Here is a tiny trained network, its code and every weight. The questions are about switching its units off for an input and a target symbol, where a switched-off unit gives its printed mean instead of its output.

import numpy as np


def w(rows, s, z=0):
    codes = np.array(rows[::2]) - 128.0
    scale = np.full(codes.shape[1], s)
    scale[-1] = z or s
    return codes * scale


def f(y):
    return y / 2 * (1 + np.tanh(0.7978845608 * (y + 0.044715 * y**3)))


def softmax(a):
    e = np.exp(a - a.max(-1, keepdims=True))
    return e / e.sum(-1, keepdims=True)


def log_softmax(a):
    a = a - a.max(-1, keepdims=True)
    return a - np.log(np.exp(a).sum(-1, keepdims=True))


def net(x, mask):
    ids = ['αβγεζθλξφψω'.index(c) for c in x.split()]
    T = len(ids)
    res = E[ids] + P[:T]
    u = 0
    for l in range(3):
        r = res
        for j in range(2):
            rows = slice(3 * j, 3 * j + 3)
            q, k, v = (r @ M[l][rows].T for M in (Q, K, V))
            z = softmax(np.where(np.tri(T) > 0, q @ k.T / 3**0.5, -1e9)) @ v
            o = O[l][rows]
            res = res + np.where(mask[u + j], z, o[:, -1]) @ o[:, :-1]
        u += 2
        y = f(res @ A[l][:, :-1].T + A[l][:, -1])
        res = res + np.where(mask[u : u + 8], y, B[l][:, -1]) @ B[l][:, :-1]
        u += 8
    return log_softmax(res[-1] @ U[:, :-1].T + U[:, -1])


Q, K, V, O, A, B = {}, {}, {}, {}, {}, {}
E = w([
[72,87,83],'α',
[121,100,120],'β',
[87,137,149],'γ',
[146,86,56],'ε',
[154,126,125],'ζ',
[179,144,153],'θ',
[112,134,144],'λ',
[213,133,121],'ξ',
[178,108,90],'φ',
[141,168,188],'ψ',
[101,252,38],'ω',
],0.018)
P = w([
[152,125,85],'0',
[145,124,77],'1',
[143,142,57],'2',
[141,149,51],'3',
[134,159,37],'4',
[128,170,27],'5',
[132,178,25],'6',
[125,182,23],'7',
[125,194,22],'8',
[122,198,13],'9',
[121,204,12],'10',
[116,211,14],'11',
[114,212,3],'12',
[106,219,5],'13',
],0.0047)
Q[0] = w([
[133,8,157],'L0H1',
[115,3,161],'L0H1',
[124,238,86],'L0H1',
[123,175,64],'L0H2',
[106,188,77],'L0H2',
[133,123,134],'L0H2',
],0.012)
K[0] = w([
[182,25,184],'L0H1',
[149,37,190],'L0H1',
[109,245,73],'L0H1',
[102,191,89],'L0H2',
[63,204,76],'L0H2',
[123,126,133],'L0H2',
],0.012)
V[0] = w([
[150,2,213],'L0H1',
[126,125,125],'L0H1',
[121,63,142],'L0H1',
[180,14,206],'L0H2',
[135,145,143],'L0H2',
[100,189,90],'L0H2',
],0.0057)
O[0] = w([
[213,241,148,2],'L0H1',
[128,130,126,128],'L0H1',
[155,189,129,80],'L0H1',
[1,172,20,44],'L0H2',
[119,136,146,127],'L0H2',
[223,105,204,171],'L0H2',
],0.0047,0.0072)
A[0] = w([
[190,147,11,134],'L0N1',
[73,137,255,61],'L0N2',
[86,2,210,1],'L0N3',
[190,43,175,66],'L0N4',
[181,59,160,67],'L0N5',
[221,238,112,141],'L0N6',
[207,133,247,110],'L0N7',
[157,113,143,89],'L0N8',
],0.0081,0.0065)
B[0] = w([
[141,113,75,254],'L0N1',
[101,83,99,115],'L0N2',
[246,116,125,137],'L0N3',
[133,108,156,171],'L0N4',
[141,100,156,155],'L0N5',
[201,171,101,193],'L0N6',
[130,154,204,145],'L0N7',
[146,110,150,120],'L0N8',
],0.013,0.0045)
Q[1] = w([
[126,125,148],'L1H1',
[128,94,152],'L1H1',
[254,150,206],'L1H1',
[139,143,134],'L1H2',
[88,104,143],'L1H2',
[166,164,242],'L1H2',
],0.0093)
K[1] = w([
[146,126,108],'L1H1',
[201,124,108],'L1H1',
[136,255,26],'L1H1',
[157,131,130],'L1H2',
[104,99,79],'L1H2',
[200,64,191],'L1H2',
],0.008)
V[1] = w([
[148,19,193],'L1H1',
[61,206,122],'L1H1',
[114,178,110],'L1H1',
[110,254,77],'L1H2',
[131,134,128],'L1H2',
[157,249,73],'L1H2',
],0.0055)
O[1] = w([
[249,193,129,4],'L1H1',
[104,70,225,46],'L1H1',
[99,102,142,153],'L1H1',
[211,205,83,120],'L1H2',
[131,132,123,131],'L1H2',
[255,213,110,202],'L1H2',
],0.004,0.0032)
A[1] = w([
[118,107,81,133],'L1N1',
[98,215,172,201],'L1N2',
[110,113,92,130],'L1N3',
[80,182,131,255],'L1N4',
[82,190,92,157],'L1N5',
[116,111,191,47],'L1N6',
[3,134,137,181],'L1N7',
[95,101,176,3],'L1N8',
],0.015,0.0044)
B[1] = w([
[82,77,119,255],'L1N1',
[120,222,138,190],'L1N2',
[102,42,143,192],'L1N3',
[113,206,201,177],'L1N4',
[90,124,205,200],'L1N5',
[135,210,68,172],'L1N6',
[1,158,161,180],'L1N7',
[148,187,48,160],'L1N8',
],0.0097,0.0044)
Q[2] = w([
[108,122,251],'L2H1',
[138,122,32],'L2H1',
[111,146,137],'L2H1',
[105,118,155],'L2H2',
[121,114,97],'L2H2',
[128,128,128],'L2H2',
],0.018)
K[2] = w([
[7,255,48],'L2H1',
[178,60,165],'L2H1',
[158,136,62],'L2H1',
[105,111,184],'L2H2',
[135,91,130],'L2H2',
[128,128,128],'L2H2',
],0.0086)
V[2] = w([
[121,175,2],'L2H1',
[169,73,235],'L2H1',
[146,122,98],'L2H1',
[88,217,74],'L2H2',
[240,53,216],'L2H2',
[108,146,107],'L2H2',
],0.0041)
O[2] = w([
[230,61,212,253],'L2H1',
[3,158,66,31],'L2H1',
[131,96,150,167],'L2H1',
[138,137,185,197],'L2H2',
[94,59,27,41],'L2H2',
[129,133,137,152],'L2H2',
],0.0048,0.0017)
A[2] = w([
[87,225,38,187],'L2N1',
[47,143,142,30],'L2N2',
[136,154,223,254],'L2N3',
[254,225,158,28],'L2N4',
[58,212,240,41],'L2N5',
[84,195,210,80],'L2N6',
[90,69,164,170],'L2N7',
[43,35,133,137],'L2N8',
],0.0083,0.0095)
B[2] = w([
[154,186,201,197],'L2N1',
[148,255,11,154],'L2N2',
[219,147,209,255],'L2N3',
[27,224,92,225],'L2N4',
[109,67,40,254],'L2N5',
[45,60,50,223],'L2N6',
[112,162,166,193],'L2N7',
[62,132,192,216],'L2N8',
],0.0098,0.0083)
U = w([
[181,41,4,42],'α',
[69,124,150,2],'β',
[111,185,140,83],'γ',
[155,148,145,168],'ε',
[176,184,194,93],'ζ',
[201,171,56,120],'θ',
[108,116,60,49],'λ',
[118,123,127,243],'ξ',
[100,62,159,157],'φ',
[112,131,251,176],'ψ',
[252,122,205,221],'ω',
],0.012,0.0079)

Each question gives the input, a string of symbols that net reads in full, and the target symbol t.
The units are the heads (3 rows each of Q, K, V and O) and the neurons (one row each of A and B). Each row of codes is followed by its name. A weight is (code - 128) times the scale printed after its matrix; where a second scale follows, it is the last column's (O, A, B and U).
mask holds one flag per unit, layer by layer, with each layer's heads first. A switched-off unit (its flag False) gives its mean, the last column of its rows in O or B, instead of its output. The means were averaged over made-up inputs and are rounded, as every weight is.
A unit's drop is (log p(t) with every unit on - log p(t) with that unit switched off) / (log p(t) with every unit on - log p(t) with every unit switched off).
The circuit of an input: a set's keep is (log p(t) with only the set's units on - log p(t) with every unit switched off) / (log p(t) with every unit on - log p(t) with every unit switched off). Starting from the 12 units with the biggest drops (on a tie, the unit counted first), units are removed one at a time, each time the one whose removal leaves the highest keep (on an exact tie, the one counted first), for as long as the keep stays at least 0.8.
units of the circuit, in order: the units of the circuit, biggest drop first
unit that matters most: the unit with the biggest drop
k most important neurons: the k neurons with the biggest drops, biggest first
k most important neurons of layer l: the k neurons of layer l with the biggest drops, biggest first
heads that matter: for each layer, one digit per head in row order, 1 if its drop is at least 0.15 and else 0, layers parted by /
input φ ξ β ψ ω ω φ β ω φ λ, target ω: unit that matters most => L0N3
input φ φ ζ λ α θ, target ζ: heads that matter => 10 / 00 / 00
input ψ φ α ψ ζ ξ ξ ω λ, target ω: units of the circuit, in order => (L0N3 L0H2 L0H1 L2N4)
input φ φ ψ ω ε ξ φ ε ξ φ ζ ε, target φ: 2 most important neurons of layer 2 => (L2N8 L2N3)
input α ω ε β ξ φ λ, target φ: heads that matter => 10 / 11 / 11
input ξ φ β ε, target φ: heads that matter => 01 / 00 / 00
input φ β β ζ θ φ ξ ξ ω ψ, target ω: units of the circuit, in order => (L0H1 L0N3 L2N4 L2N6)
input φ φ φ φ α, target β: heads that matter => 01 / 00 / 00
input ψ β ξ ω ε θ φ α α β φ θ, target φ: heads that matter => 11 / 11 / 01
input ξ ξ ψ ξ, target θ: heads that matter => 10 / 01 / 00
input ω θ φ φ ψ β λ α ξ φ φ γ, target φ: heads that matter => 11 / 11 / 01
input β φ γ ζ, target ω: heads that matter => 10 / 00 / 00
input φ θ φ φ θ φ φ φ λ ξ β, target ψ: 2 most important neurons => (L0N3 L0N6)
input φ β φ θ ξ ψ ζ φ ψ φ φ λ ω θ, target ω: unit that matters most => L0H1
input ζ φ φ ε φ ζ ψ, target γ: 2 most important neurons => (L2N4 L1N2)
input β θ ξ ω α φ φ φ φ φ λ, target φ: heads that matter => 10 / 00 / 01
input γ ε φ ζ ξ, target θ: heads that matter => 10 / 00 / 00
input ω ζ ε, target ω: heads that matter => 11 / 00 / 00
input ξ ω φ ψ ψ φ λ ζ, target φ: 2 most important neurons of layer 2 => (L2N3 L2N1)
input φ ξ γ β φ ω θ φ ε γ, target φ: heads that matter => 10 / 01 / 11
input ω ξ ξ ξ ψ ζ α φ ξ α, target φ: unit that matters most => L1H1
input ε φ β β φ ψ φ ε ω φ ω ζ φ ψ, target γ: 4 most important neurons => (L1N6 L1N8 L2N1 L1N7)
input θ ζ α ζ λ φ γ ξ φ β λ α, target β: 2 most important neurons => (L1N7 L2N8)
